Here is a tiny trained network, its code and every weight. The questions are about switching its units off for an input and a target symbol, where a switched-off unit gives its printed mean instead of its output.

import numpy as np


def w(rows, s, z=0):
    codes = np.array(rows[::2]) - 128.0
    scale = np.full(codes.shape[1], s)
    scale[-1] = z or s
    return codes * scale


def norm(h):
    return h / np.sqrt((h * h).mean(-1, keepdims=True) + 1e-5)


def f(y):
    return y / 2 * (1 + np.tanh(0.7978845608 * (y + 0.044715 * y**3)))


def softmax(a):
    e = np.exp(a - a.max(-1, keepdims=True))
    return e / e.sum(-1, keepdims=True)


def log_softmax(a):
    a = a - a.max(-1, keepdims=True)
    return a - np.log(np.exp(a).sum(-1, keepdims=True))


def net(x, mask):
    ids = ['αβδεηλμξσφ'.index(c) for c in x.split()]
    T = len(ids)
    res = E[ids] + P[:T]
    q, k, v = (norm(res) @ M[0].T for M in (Q, K, V))
    z = softmax(np.where(np.tri(T) > 0, q @ k.T / 4**0.5, -1e9)) @ v
    res = res + np.where(mask[0], z, O[0][:, -1]) @ O[0][:, :-1]
    y = f(norm(res) @ A[0][:, :-1].T + A[0][:, -1])
    res = res + np.where(mask[1:9], y, B[0][:, -1]) @ B[0][:, :-1]
    return log_softmax(norm(res)[-1] @ U[:, :-1].T + U[:, -1])


Q, K, V, O, A, B = {}, {}, {}, {}, {}, {}
E = w([
[169,175,116,147,70],'α',
[135,82,138,31,86],'β',
[111,141,91,187,161],'δ',
[122,137,154,115,155],'ε',
[85,58,149,119,147],'η',
[135,118,143,173,135],'λ',
[116,127,127,125,169],'μ',
[138,134,152,104,158],'ξ',
[1,125,201,163,191],'σ',
[117,113,121,130,179],'φ',
],0.019)
P = w([
[116,253,27,4,110],'0',
[138,131,207,145,125],'1',
[145,128,202,144,126],'2',
[140,121,217,151,124],'3',
[144,130,205,146,122],'4',
[145,135,207,149,125],'5',
[154,133,213,154,129],'6',
[143,135,214,148,123],'7',
[148,128,213,147,120],'8',
[150,133,202,148,124],'9',
[145,132,207,148,131],'10',
[149,131,206,141,126],'11',
],0.0045)
Q[0] = w([
[112,171,87,186,38],'H1',
[101,128,210,177,162],'H1',
[154,214,95,49,254],'H1',
[121,59,142,178,31],'H1',
],0.0094)
K[0] = w([
[167,133,160,176,140],'H1',
[111,138,107,147,144],'H1',
[98,250,58,86,152],'H1',
[147,83,157,178,120],'H1',
],0.019)
V[0] = w([
[1,184,191,178,38],'H1',
[46,187,133,138,197],'H1',
[63,196,126,149,156],'H1',
[184,211,188,54,100],'H1',
],0.0059)
O[0] = w([
[67,203,222,217,25,110],'H1',
[156,69,87,160,104,253],'H1',
[104,73,171,178,61,161],'H1',
[10,149,122,108,2,43],'H1',
],0.0065,0.0029)
A[0] = w([
[80,154,121,173,2,84],'N1',
[180,163,155,70,41,42],'N2',
[170,133,64,64,184,133],'N3',
[167,73,198,143,142,218],'N4',
[198,243,138,178,146,5],'N5',
[70,128,37,237,191,23],'N6',
[252,138,84,114,136,145],'N7',
[212,89,137,237,89,14],'N8',
],0.0087,0.0027)
B[0] = w([
[151,119,90,190,171,134],'N1',
[2,90,86,187,142,134],'N2',
[151,120,149,183,126,157],'N3',
[131,179,64,134,104,254],'N4',
[89,106,30,203,126,137],'N5',
[136,226,153,83,44,154],'N6',
[32,127,142,130,115,149],'N7',
[131,66,188,63,123,151],'N8',
],0.0097,0.008)
U = w([
[44,104,60,235,72,73],'α',
[37,83,121,47,83,151],'β',
[139,216,158,119,43,253],'δ',
[99,183,207,51,186,73],'ε',
[137,45,102,138,204,143],'η',
[158,68,200,211,62,145],'λ',
[178,129,26,115,59,114],'μ',
[143,246,110,171,184,108],'ξ',
[15,153,220,181,147,95],'σ',
[200,102,193,67,106,121],'φ',
],0.014,0.0043)

Each question gives the input, a string of symbols that net reads in full, and the target symbol t.
The units are the heads (4 rows each of Q, K, V and O) and the neurons (one row each of A and B). Each row of codes is followed by its name. A weight is (code - 128) times the scale printed after its matrix; where a second scale follows, it is the last column's (O, A, B and U).
mask holds one flag per unit, heads first, then neurons. A switched-off unit (its flag False) gives its mean, the last column of its rows in O or B, instead of its output. The means were averaged over made-up inputs and are rounded, as every weight is.
A unit's drop is (log p(t) with every unit on - log p(t) with that unit switched off) / (log p(t) with every unit on - log p(t) with every unit switched off).
The circuit of an input: a set's keep is (log p(t) with only the set's units on - log p(t) with every unit switched off) / (log p(t) with every unit on - log p(t) with every unit switched off). Starting from all 9 units, units are removed one at a time, each time the one whose removal leaves the highest keep (on an exact tie, the one counted first), for as long as the keep stays at least 0.8.
units of the circuit, in order: the units of the circuit, biggest drop first
k most important neurons: the k neurons with the biggest drops, biggest first
drop when u is switched off: that unit's drop, to one decimal
input α α σ η ξ φ β η μ, target σ: units of the circuit, in order	[H1 N4]
input δ ξ η β η ξ, target φ: units of the circuit, in order	[H1 N8]
input μ λ ε μ, target μ: units of the circuit, in order	[H1 N6 N7]
input φ δ η η ξ, target η: units of the circuit, in order	[H1]
input μ σ η η η β ξ, target μ: 2 most important neurons	[N4 N6]
input δ ξ η ξ η δ ξ, target φ: 2 most important neurons	[N8 N4]
input μ μ β α β μ, target μ: units of the circuit, in order	[H1 N6]
input μ η η β δ μ α φ φ ξ φ, target μ: units of the circuit, in order	[H1 N6]
input β μ β η ε η μ η μ ε, target ε: units of the circuit, in order	[H1 N4]
input ε λ η ε η δ ξ η β φ φ, target α: drop when H1 is switched off	2.3
input δ ξ δ μ, target φ: drop when N8 is switched off	0.6
input ξ μ η η μ α η δ δ μ, target β: drop when H1 is switched off	1.2
input ε ξ σ λ η ε φ, target α: drop when H1 is switched off	2.2
input λ ξ λ μ μ η φ, target δ: most important neuron	[N6]
